Below is a small trained network, with its code and all its weights. Each question gives an input and a class and asks what happens when units are switched off, that is, made to give their printed mean instead of their output.

import numpy as np


def w(rows, s, z=0):
    codes = np.array(rows[::2]) - 128.0
    scale = np.full(codes.shape[1], s)
    scale[-1] = z or s
    return codes * scale


def norm(h):
    return h / np.sqrt((h * h).mean(-1, keepdims=True) + 1e-5)


def f(y):
    return np.maximum(y, 0)


def log_softmax(a):
    a = a - a.max(-1, keepdims=True)
    return a - np.log(np.exp(a).sum(-1, keepdims=True))


def net(x, mask):
    res = np.array(x, float).reshape(1, 8) / 4 @ E
    u = 0
    for l in range(4):
        y = f(norm(res) @ A[l][:, :-1].T + A[l][:, -1])
        res = res + np.where(mask[u : u + 3], y, B[l][:, -1]) @ B[l][:, :-1]
        u += 3
    return log_softmax(norm(res)[-1] @ U[:, :-1].T + U[:, -1])


A, B = {}, {}
E = w([
[71,71,188],'x0',
[14,82,119],'x1',
[49,170,46],'x2',
[212,2,79],'x3',
[101,213,131],'x4',
[106,95,235],'x5',
[191,192,179],'x6',
[119,91,151],'x7',
],0.0054)
A[0] = w([
[253,153,50,118],'L0N0',
[105,148,160,3],'L0N1',
[108,193,32,62],'L0N2',
],0.0064,0.0022)
B[0] = w([
[141,138,134,255],'L0N0',
[254,137,125,136],'L0N1',
[52,189,126,218],'L0N2',
],0.0082,0.0028)
A[1] = w([
[71,121,73,12],'L1N0',
[128,188,1,6],'L1N1',
[201,210,180,82],'L1N2',
],0.0058,0.0021)
B[1] = w([
[242,115,205,175],'L1N0',
[68,239,2,227],'L1N1',
[62,46,229,253],'L1N2',
],0.0079,0.0021)
A[2] = w([
[51,102,106,255],'L2N0',
[115,126,6,106],'L2N1',
[229,70,115,36],'L2N2',
],0.012,0.0022)
B[2] = w([
[83,89,68,254],'L2N0',
[128,250,118,246],'L2N1',
[234,64,94,223],'L2N2',
],0.012,0.0047)
A[3] = w([
[254,120,42,237],'L3N0',
[75,159,68,217],'L3N1',
[29,142,146,3],'L3N2',
],0.0086,0.0032)
B[3] = w([
[93,138,58,255],'L3N0',
[75,92,83,241],'L3N1',
[83,41,253,167],'L3N2',
],0.007,0.0054)
U = w([
[44,23,144,3],'0',
[97,209,60,171],'1',
[55,106,107,206],'2',
[249,53,147,190],'3',
[140,64,88,62],'4',
[132,164,252,166],'5',
],0.017,0.0045)

Each question gives the input, the list of numbers given to net, and the class t.
The units are the neurons (one row each of A and B). Each row of codes is followed by its name. A weight is (code - 128) times the scale printed after its matrix; where a second scale follows, it is the last column's (A, B and U).
mask holds one flag per neuron, layer by layer. A switched-off neuron (its flag False) gives its mean, the last column of its row in B, instead of its output. The means were averaged over made-up inputs and are rounded, as every weight is.
A unit's drop is (log p(t) with every unit on - log p(t) with that unit switched off) / (log p(t) with every unit on - log p(t) with every unit switched off).
The circuit of an input: a set's keep is (log p(t) with only the set's units on - log p(t) with every unit switched off) / (log p(t) with every unit on - log p(t) with every unit switched off). Starting from all 12 units, units are removed one at a time, each time the one whose removal leaves the highest keep (on an exact tie, the one counted first), for as long as the keep stays at least 0.8.
circuit, biggest first: the units of the circuit, biggest drop first
k most important neurons: the k neurons with the biggest drops, biggest first
k most important neurons of layer l: the k neurons of layer l with the biggest drops, biggest first
drop when u is switched off: that unit's drop, to one decimal
input [3,-2,-8,-6,-4,-5,1,-2], class 5: circuit, biggest first -> [L1N2]
input [8,-3,3,-4,8,-3,-2,4], class 0: circuit, biggest first -> [L2N1; L3N2]
input [-7,-5,-2,-8,2,-3,0,8], class 5: 4 most important neurons -> [L1N2; L2N0; L3N0; L2N2]
input [0,0,-3,-2,-4,-5,4,3], class 3: 2 most important neurons -> [L0N2; L2N0]
input [5,-7,1,3,5,5,-4,-7], class 3: 2 most important neurons -> [L2N1; L0N2]
input [-4,-4,-3,0,5,1,-1,3], class 5: 4 most important neurons -> [L1N2; L2N0; L2N2; L1N0]
input [-3,3,4,2,-8,8,5,2], class 3: 2 most important neurons -> [L0N2; L1N1]
input [-1,-4,4,-6,-5,0,5,-3], class 5: 2 most important neurons of layer 3 -> [L3N0; L3N2]
input [0,-6,-7,-8,-4,-5,-7,0], class 5: 3 most important neurons -> [L1N2; L2N2; L2N0]
input [3,-5,2,-2,-5,-1,4,-3], class 3: 3 most important neurons -> [L2N1; L0N2; L1N1]
input [7,-2,1,2,-6,-6,-7,-7], class 1: 2 most important neurons -> [L2N1; L1N2]
input [7,7,7,-6,-2,-4,7,-5], class 0: 2 most important neurons of layer 2 -> [L2N1; L2N0]
input [0,-3,4,1,-4,2,3,0], class 3: drop when L0N2 is switched off -> 0.4
input [4,4,-5,-6,-2,-6,2,-4], class 0: drop when L3N2 is switched off -> 0.1
input [-8,-8,-8,-8,-2,-4,2,-5], class 5: drop when L3N1 is switched off -> 0.1
input [4,-8,-6,-7,1,-4,-1,4], class 5: most important neuron -> [L2N2]
